Here is a tiny trained network, its code and every weight. The questions are about switching its units off for an input and a class, where a switched-off unit gives its printed mean instead of its output.

import numpy as np


def w(rows, s, z=0):
    codes = np.array(rows[::2]) - 128.0
    scale = np.full(codes.shape[1], s)
    scale[-1] = z or s
    return codes * scale


def f(y):
    return np.maximum(y, 0)


def log_softmax(a):
    a = a - a.max(-1, keepdims=True)
    return a - np.log(np.exp(a).sum(-1, keepdims=True))


def net(x, mask):
    res = np.array(x, float).reshape(1, 4) / 4 @ E
    y = f(res @ A[0][:, :-1].T + A[0][:, -1])
    res = res + np.where(mask, y, B[0][:, -1]) @ B[0][:, :-1]
    return log_softmax(res[-1] @ U[:, :-1].T + U[:, -1])


A, B = {}, {}
E = w([
[127,128,128,131,124,128,136,127,129,123],'x0',
[188,105,254,141,147,162,111,125,153,76],'x1',
[152,129,139,81,7,138,113,180,143,139],'x2',
[107,168,136,161,129,24,71,170,145,72],'x3',
],0.015)
A[0] = w([
[77,181,81,148,119,57,105,164,123,129,139],'neuron 0',
[116,117,71,103,118,167,175,102,96,189,211],'neuron 1',
[136,139,169,167,135,88,76,158,163,74,57],'neuron 2',
[180,86,176,116,141,198,156,111,130,128,130],'neuron 3',
[171,124,202,144,148,109,102,150,149,84,54],'neuron 4',
[107,161,102,113,90,103,117,164,137,118,127],'neuron 5',
[96,99,65,112,119,139,145,114,108,183,204],'neuron 6',
[138,137,141,76,9,144,110,180,168,141,138],'neuron 7',
[157,126,149,82,33,154,114,155,144,142,137],'neuron 8',
[137,121,108,120,105,125,115,131,106,128,86],'neuron 9',
[174,88,169,122,133,186,143,100,134,123,125],'neuron 10',
[96,129,114,166,205,118,140,92,114,116,253],'neuron 11',
[113,113,106,104,122,154,173,103,116,160,184],'neuron 12',
[134,112,134,149,190,153,155,86,120,117,210],'neuron 13',
],0.013,0.0064)
B[0] = w([
[180,115,29,198,182,38,191,128,101,161,233],'neuron 0',
[58,181,222,82,71,159,110,117,101,86,241],'neuron 1',
[47,224,191,51,94,148,159,113,112,107,198],'neuron 2',
[210,58,62,182,156,148,79,145,174,155,207],'neuron 3',
[64,152,208,78,92,195,105,126,145,110,199],'neuron 4',
[177,104,130,145,104,70,201,120,73,184,188],'neuron 5',
[74,196,182,86,122,126,154,115,110,95,230],'neuron 6',
[191,87,130,105,50,127,172,241,2,112,252],'neuron 7',
[143,107,78,100,92,181,144,232,87,94,229],'neuron 8',
[139,115,153,109,98,95,142,125,102,138,144],'neuron 9',
[188,62,73,173,167,140,80,146,158,154,195],'neuron 10',
[83,181,98,138,228,139,111,66,225,107,229],'neuron 11',
[82,155,199,103,106,145,105,105,176,119,198],'neuron 12',
[125,96,180,165,160,101,72,74,202,168,200],'neuron 13',
],0.0083,0.019)
U = w([
[54,176,197,108,144,146,102,65,165,99,236],'0',
[103,144,187,68,50,161,138,168,87,83,112],'1',
[178,46,120,219,169,124,79,82,179,173,115],'2',
[202,45,27,146,118,185,99,191,129,111,4],'3',
[121,150,1,175,207,83,148,109,145,121,141],'4',
[199,100,62,155,100,59,166,154,74,155,103],'5',
],0.0091,0.0022)

Each question gives the input, the list of numbers given to net, and the class t.
The units are the neurons (one row each of A and B). Each row of codes is followed by its name. A weight is (code - 128) times the scale printed after its matrix; where a second scale follows, it is the last column's (A, B and U).
mask holds one flag per neuron, in row order. A switched-off neuron (its flag False) gives its mean, the last column of its row in B, instead of its output. The means were averaged over made-up inputs and are rounded, as every weight is.
A unit's drop is (log p(t) with every unit on - log p(t) with that unit switched off) / (log p(t) with every unit on - log p(t) with every unit switched off).
The circuit of an input: a set's keep is (log p(t) with only the set's units on - log p(t) with every unit switched off) / (log p(t) with every unit on - log p(t) with every unit switched off). Starting from the 12 units with the biggest drops (on a tie, the unit counted first), units are removed one at a time, each time the one whose removal leaves the highest keep (on an exact tie, the one counted first), for as long as the keep stays at least 0.8.
circuit, biggest first: the units of the circuit, biggest drop first
unit that matters most: the unit with the biggest drop
top k neurons: the k neurons with the biggest drops, biggest first
drop of u: that unit's drop, to one decimal
input [-5,0,-1,1], class 4: circuit, biggest first	neuron 1; neuron 7
input [4,-7,1,6], class 5: circuit, biggest first	neuron 5
input [7,3,7,0], class 3: circuit, biggest first	neuron 1; neuron 6
input [2,5,-5,0], class 2: top 3 neurons	neuron 1; neuron 6; neuron 3
input [7,-8,2,1], class 5: top 4 neurons	neuron 0; neuron 4; neuron 5; neuron 2
input [-4,0,-6,1], class 4: top 2 neurons	neuron 1; neuron 4
input [1,2,8,0], class 3: top 3 neurons	neuron 1; neuron 6; neuron 8
input [2,4,0,5], class 0: top 2 neurons	neuron 7; neuron 8
input [7,5,6,0], class 3: top 4 neurons	neuron 1; neuron 3; neuron 6; neuron 10
input [-6,2,8,0], class 3: top 2 neurons	neuron 1; neuron 6
input [7,-7,-6,0], class 0: top 2 neurons	neuron 1; neuron 6
input [2,-1,-1,6], class 4: top 2 neurons	neuron 7; neuron 0
input [-4,0,-1,-2], class 0: top 2 neurons	neuron 0; neuron 7
input [-3,-5,-2,2], class 4: unit that matters most	neuron 0
input [8,6,7,-6], class 3: drop of neuron 11	0.0
input [2,-7,0,-4], class 0: drop of neuron 7	0.7
input [-2,6,-2,0], class 2: drop of neuron 6	0.2
